The symbols move the units like this.
zz gi fm
zz zi zd
sc gi nb
sc zi cc
jn gi jj
jn zi cl
fj gi gg
fj zi rc
md gi rz
md zi gm
fm gi sl
fm zi rr
zj gi rz
zj zi rh
nc gi fj
nc zi rp
fz gi lq
fz zi hm
bm gi cl
bm zi qs
sl gi qs
sl zi zz
mg gi td
mg zi rz
rn gi rl
rn zi ns
nb gi bc
nb zi fd
td gi cc
td zi mc
lf gi mz
lf zi nb
rj gi gt
rj zi qm
rc gi nc
rc zi jj
tj gi ch
tj zi rj
fp gi rh
fp zi ch
ll gi jq
ll zi tr
cc gi ms
cc zi mg
bc gi gm
bc zi bn
gt gi tj
gt zi jf
qs gi nj
qs zi zd
cl gi qs
cl zi tt
qf gi ds
qf zi bg
ns gi dj
ns zi sg
hs gi jh
hs zi bc
mj gi zj
mj zi fp
dq gi nj
dq zi dq
mc gi mg
mc zi md
qm gi jf
qm zi fj
bg gi ll
bg zi pg
mp gi fz
mp zi dd
jf gi rj
jf zi gg
rz gi mc
rz zi hs
ds gi dj
ds zi lq
zd gi qf
zd zi ds
jq gi dq
jq zi bg
gg gi qm
gg zi nc
sg gi pg
sg zi lf
bn gi rz
bn zi zj
rf gi fp
rf zi tj
dj gi rn
dj zi pg
mz gi sg
mz zi rn
fd gi sc
fd zi cc
jm gi lf
jm zi sc
hm gi mp
hm zi nj
rr gi zz
rr zi zr
tt gi zd
tt zi jn
jh gi bn
jh zi mj
zr gi bm
zr zi cl
tr gi bg
tr zi rn
rl gi tr
rl zi dj
jj gi rp
jj zi zr
nr gi bc
nr zi jh
rp gi rc
rp zi jn
lq gi qf
lq zi mp
gm gi hs
gm zi nr
pg gi ns
pg zi mz
ch gi rf
ch zi gt
rh gi mj
rh zi rf
ms gi fd
ms zi td
nj gi dd
nj zi jq
dd gi hm
dd zi dq

In the rows, 21 stands for zero.

The rows follow the links: the fewer symbols apart two units are, the more alike their rows tend to be.

Each row is also shifted at random along 3 hidden directions that mean nothing.

Known rows, each with its unit:
18,26,25,28,16,31,24,24,33,17,20,25,23,21,20,17,28,21,29,25,16,15,16,22,19,27,20,17,34,8,25,18,20,28,28,33,18,27,19 -> fm
25,15,15,23,22,22,10,24,18,19,11,15,21,12,23,18,22,21,25,15,17,27,22,20,30,21,24,30,17,18,16,24,25,18,24,23,14,21,21 -> qm
19,23,12,11,26,19,16,15,30,22,18,26,24,28,17,20,24,22,19,20,20,26,28,21,16,22,14,18,17,27,33,21,20,23,22,18,24,27,24 -> mg
12,26,15,24,22,19,27,21,21,15,23,22,13,22,28,15,25,27,24,19,26,12,18,28,15,22,20,22,20,14,12,22,26,23,28,21,17,17,26 -> mj
29,22,22,19,23,23,22,26,21,30,33,23,27,17,19,21,16,33,10,26,17,23,23,22,8,18,18,28,16,28,20,23,13,15,21,22,32,12,17 -> sg
31,23,27,26,15,29,24,18,28,18,25,25,22,23,20,25,26,17,27,23,20,14,16,24,20,22,23,15,32,15,25,17,16,31,24,30,24,21,19 -> sl
16,23,24,16,24,24,18,22,23,27,32,24,30,20,15,25,15,26,13,26,21,24,27,20,17,14,15,24,20,29,21,17,14,20,20,13,28,19,17 -> lf
27,29,25,20,25,20,29,32,18,37,23,20,25,17,25,17,21,30,15,26,20,24,21,18,16,25,23,25,19,27,17,23,23,14,17,25,24,19,20 -> ll
14,24,30,23,24,25,25,34,20,28,32,21,27,15,19,17,15,30,17,27,22,22,25,17,15,22,19,26,22,21,12,20,17,17,21,18,22,18,19 -> pg
22,9,27,24,16,20,17,20,14,11,18,18,19,21,21,25,15,15,18,15,19,28,18,19,34,20,27,28,18,26,23,25,16,21,17,17,21,18,21 -> rc
16,14,30,26,13,24,21,25,23,9,17,18,21,22,19,21,21,17,18,18,13,27,14,18,30,27,29,26,25,20,27,29,15,22,23,30,24,19,17 -> jn
33,28,21,19,27,14,26,19,21,34,14,18,19,24,25,22,25,17,24,21,24,24,19,17,24,25,25,14,21,23,26,23,30,17,13,27,19,27,22 -> nj
14,23,31,22,22,24,26,34,18,27,30,21,27,17,19,20,15,28,17,27,23,23,26,19,16,20,18,26,22,21,13,19,15,16,19,17,22,17,19 -> ns
14,13,22,24,18,20,11,19,15,15,16,14,23,16,20,23,19,18,21,18,15,26,19,21,35,17,27,31,16,25,19,25,20,17,22,20,21,18,18 -> gg
30,23,28,25,12,28,24,15,26,18,27,25,24,24,18,27,25,17,25,24,18,10,16,24,20,19,24,15,30,19,26,17,16,30,22,30,28,18,18 -> zz
29,31,25,22,28,14,26,20,21,36,18,18,21,23,24,22,25,18,23,25,24,21,20,17,23,23,27,15,21,26,25,21,29,17,12,28,20,26,21 -> lq
33,21,25,21,27,27,25,35,18,30,28,25,25,17,23,19,16,31,20,25,26,23,24,15,9,23,14,24,23,15,13,19,16,19,20,16,21,22,22 -> rn
25,17,28,27,12,28,25,21,24,13,21,23,22,24,19,24,23,17,22,22,13,19,13,21,24,26,25,21,27,19,28,23,16,28,23,32,25,20,18 -> cl
26,21,13,27,25,23,15,20,21,22,21,17,17,13,24,19,28,24,33,22,22,13,23,29,19,18,21,25,21,10,11,16,28,22,30,23,14,16,25 -> ch
30,20,13,12,29,23,13,16,29,26,18,28,25,22,15,25,21,22,24,20,23,27,31,18,16,20,12,18,20,21,32,17,19,23,22,19,23,29,24 -> fd
18,17,21,17,24,17,29,20,19,8,18,32,14,31,22,20,17,19,22,15,33,23,24,21,17,23,15,13,21,22,23,23,20,27,19,7,19,31,30 -> md

Start here and follow the symbols in turn, left to right. Where do you end up?
Answers are names.
28,11,27,22,16,23,20,23,19,10,15,19,22,21,21,23,20,17,20,15,15,28,16,16,28,27,26,27,23,20,25,27,16,23,21,26,22,19,20
zi gi: bm
27,30,31,26,25,23,29,30,23,35,25,20,26,22,25,20,23,25,21,28,23,20,19,15,17,25,24,17,25,19,21,19,21,17,14,30,24,23,19
zi gi: qf
18,24,13,22,20,16,30,20,21,14,22,22,11,25,27,16,26,26,21,19,27,15,19,28,14,25,20,19,20,17,16,25,26,23,29,20,21,18,29
zi zi: rf
12,19,14,25,22,23,8,21,23,24,18,11,22,10,24,20,26,21,25,20,12,21,20,27,30,16,26,31,15,20,16,21,26,17,29,27,16,14,18
zi gi gi: rj
23,21,10,25,25,22,9,18,23,24,17,13,21,11,25,19,27,25,25,20,15,20,19,28,24,19,24,31,18,17,14,21,27,18,28,29,19,13,22
zi gi gi: gt
18,27,14,25,22,21,24,19,23,20,21,18,13,19,27,15,27,26,26,20,24,12,20,30,17,21,19,23,22,15,11,20,28,23,31,23,18,15,24
zi gi: fp
14,22,21,15,24,24,13,19,26,26,27,23,31,22,12,25,18,26,17,25,19,24,31,20,18,15,16,20,19,27,28,17,17,22,22,14,26,25,18
zi gi zi: fd
13,22,26,29,13,30,25,29,29,13,16,22,24,23,19,16,27,19,27,21,12,19,14,18,22,31,24,20,33,12,24,24,19,27,28,36,19,26,17
zi gi zi: jq
33,24,26,22,25,23,29,31,16,34,30,22,25,17,25,20,18,29,13,25,23,23,23,19,11,23,17,24,18,23,15,22,18,15,17,20,26,17,19
zi gi: rl
15,33,28,21,24,14,27,21,16,35,23,14,23,23,24,22,22,20,17,25,22,23,21,20,26,20,27,20,19,30,21,23,28,15,11,24,21,21,16
zi gi gi: jq
27,25,10,24,21,22,20,14,21,22,25,18,15,16,27,19,26,26,26,19,22,10,16,33,15,15,23,25,17,18,14,21,27,23,28,25,23,9,25
gi zi zi: tj
-2,24,22,14,22,24,14,20,28,20,26,26,29,27,11,22,18,22,17,24,21,24,31,22,22,16,16,19,21,29,27,20,18,24,23,11,24,29,18
gi zi: bn
11,22,16,14,23,18,21,17,26,14,20,30,19,31,16,20,18,19,21,19,28,24,27,22,18,22,14,14,20,27,29,22,21,26,21,11,21,30,24
zi zi zi: nr
37,7,20,21,19,19,14,22,14,14,16,18,21,17,22,23,18,18,19,13,19,30,19,19,28,24,27,28,15,24,23,27,17,18,20,21,22,17,22
gi gi: gg
29,21,13,24,23,22,17,15,17,20,25,19,15,16,26,22,23,22,29,20,26,11,24,32,21,15,21,21,21,13,12,15,25,25,26,18,18,15,26
zi zi gi: gt
18,12,25,24,16,22,17,26,18,10,13,19,22,21,20,21,18,18,20,16,15,32,18,17,30,27,26,29,20,20,22,28,17,20,22,26,19,22,20
zi zi: cl
